Here is a tiny trained network, its code and every weight. The questions are about switching its units off for an input and a class, where a switched-off unit gives its printed mean instead of its output.

import numpy as np


def w(rows, s, z=0):
    codes = np.array(rows[::2]) - 128.0
    scale = np.full(codes.shape[1], s)
    scale[-1] = z or s
    return codes * scale


def f(y):
    return np.maximum(y, 0)


def log_softmax(a):
    a = a - a.max(-1, keepdims=True)
    return a - np.log(np.exp(a).sum(-1, keepdims=True))


def net(x, mask):
    res = np.array(x, float).reshape(1, 7) / 4 @ E
    y = f(res @ A[0][:, :-1].T + A[0][:, -1])
    res = res + np.where(mask, y, B[0][:, -1]) @ B[0][:, :-1]
    return log_softmax(res[-1] @ U[:, :-1].T + U[:, -1])


A, B = {}, {}
E = w([
[123,195,152],'x0',
[253,125,175],'x1',
[98,199,134],'x2',
[24,108,177],'x3',
[143,96,213],'x4',
[249,86,151],'x5',
[141,171,168],'x6',
],0.0058)
A[0] = w([
[102,3,118,201],'n0',
[163,46,141,138],'n1',
[138,115,45,171],'n2',
[128,100,198,51],'n3',
[156,116,151,163],'n4',
[104,188,126,94],'n5',
[98,110,168,253],'n6',
[150,169,109,151],'n7',
[134,156,104,169],'n8',
[143,107,110,32],'n9',
[20,193,113,58],'n10',
],0.015,0.0028)
B[0] = w([
[45,93,148,245],'n0',
[84,151,73,217],'n1',
[186,90,50,188],'n2',
[176,157,79,177],'n3',
[133,164,93,184],'n4',
[107,152,157,170],'n5',
[125,103,167,208],'n6',
[124,97,151,169],'n7',
[128,94,124,158],'n8',
[153,136,147,140],'n9',
[37,252,175,254],'n10',
],0.023,0.007)
U = w([
[79,64,67,231],'0',
[224,218,85,139],'1',
[99,254,136,10],'2',
[187,46,136,43],'3',
[106,172,243,254],'4',
[153,50,225,61],'5',
[211,91,172,107],'6',
[197,9,61,13],'7',
],0.0067,0.0058)

Each question gives the input, the list of numbers given to net, and the class t.
The units are the neurons (one row each of A and B). Each row of codes is followed by its name. A weight is (code - 128) times the scale printed after its matrix; where a second scale follows, it is the last column's (A, B and U).
mask holds one flag per neuron, in row order. A switched-off neuron (its flag False) gives its mean, the last column of its row in B, instead of its output. The means were averaged over made-up inputs and are rounded, as every weight is.
A unit's drop is (log p(t) with every unit on - log p(t) with that unit switched off) / (log p(t) with every unit on - log p(t) with every unit switched off).
The circuit of an input: a set's keep is (log p(t) with only the set's units on - log p(t) with every unit switched off) / (log p(t) with every unit on - log p(t) with every unit switched off). Starting from all 11 units, units are removed one at a time, each time the one whose removal leaves the highest keep (on an exact tie, the one counted first), for as long as the keep stays at least 0.8.
units of the circuit, in order: the units of the circuit, biggest drop first
most important unit: the unit with the biggest drop
k most important neurons: the k neurons with the biggest drops, biggest first
drop when u is switched off: that unit's drop, to one decimal
input [-4,-6,-3,7,6,5,5], class 0: 2 most important neurons : n10, n0
input [2,-7,2,-6,-8,7,-6], class 7: units of the circuit, in order : n2, n10
input [-4,7,-7,-5,-3,8,-7], class 0: most important unit : n1
input [-2,-3,-7,6,3,-5,-6], class 4: units of the circuit, in order : n10, n0, n6
input [1,-1,-1,-7,-3,1,3], class 7: units of the circuit, in order : n10, n2
input [2,0,6,-8,-1,-1,-2], class 7: 2 most important neurons : n10, n2
input [1,2,-6,-7,4,-3,-3], class 0: units of the circuit, in order : n10, n1
input [4,1,-8,5,-4,4,-2], class 0: units of the circuit, in order : n10, n0
input [7,5,0,4,6,3,-1], class 1: units of the circuit, in order : n3, n0
input [-1,3,-5,-3,6,-2,-5], class 0: 3 most important neurons : n10, n1, n0
input [8,2,2,-7,-1,8,0], class 6: 2 most important neurons : n10, n7
input [-1,8,-3,-8,7,8,-6], class 1: 2 most important neurons : n4, n3
input [-1,6,-5,-2,-2,-6,3], class 1: 2 most important neurons : n0, n6
input [-2,8,1,0,0,-2,7], class 1: most important neuron : n0
input [5,8,8,-6,7,-2,-3], class 1: 4 most important neurons : n0, n10, n4, n6
input [-4,-7,0,-1,-1,-6,-5], class 2: 2 most important neurons : n10, n2
input [-6,2,-7,-4,6,-3,5], class 0: 3 most important neurons : n10, n1, n0
input [-3,7,-1,5,8,0,8], class 1: 2 most important neurons : n3, n10
input [-8,-3,-5,5,5,6,7], class 0: drop when n10 is switched off : 0.2
input [-7,-5,-4,-8,-8,5,6], class 7: drop when n2 is switched off : 0.3
input [2,1,-2,-5,-2,8,-2], class 7: drop when n2 is switched off : 0.2
input [1,-7,3,-5,-7,5,-1], class 7: most important unit : n2
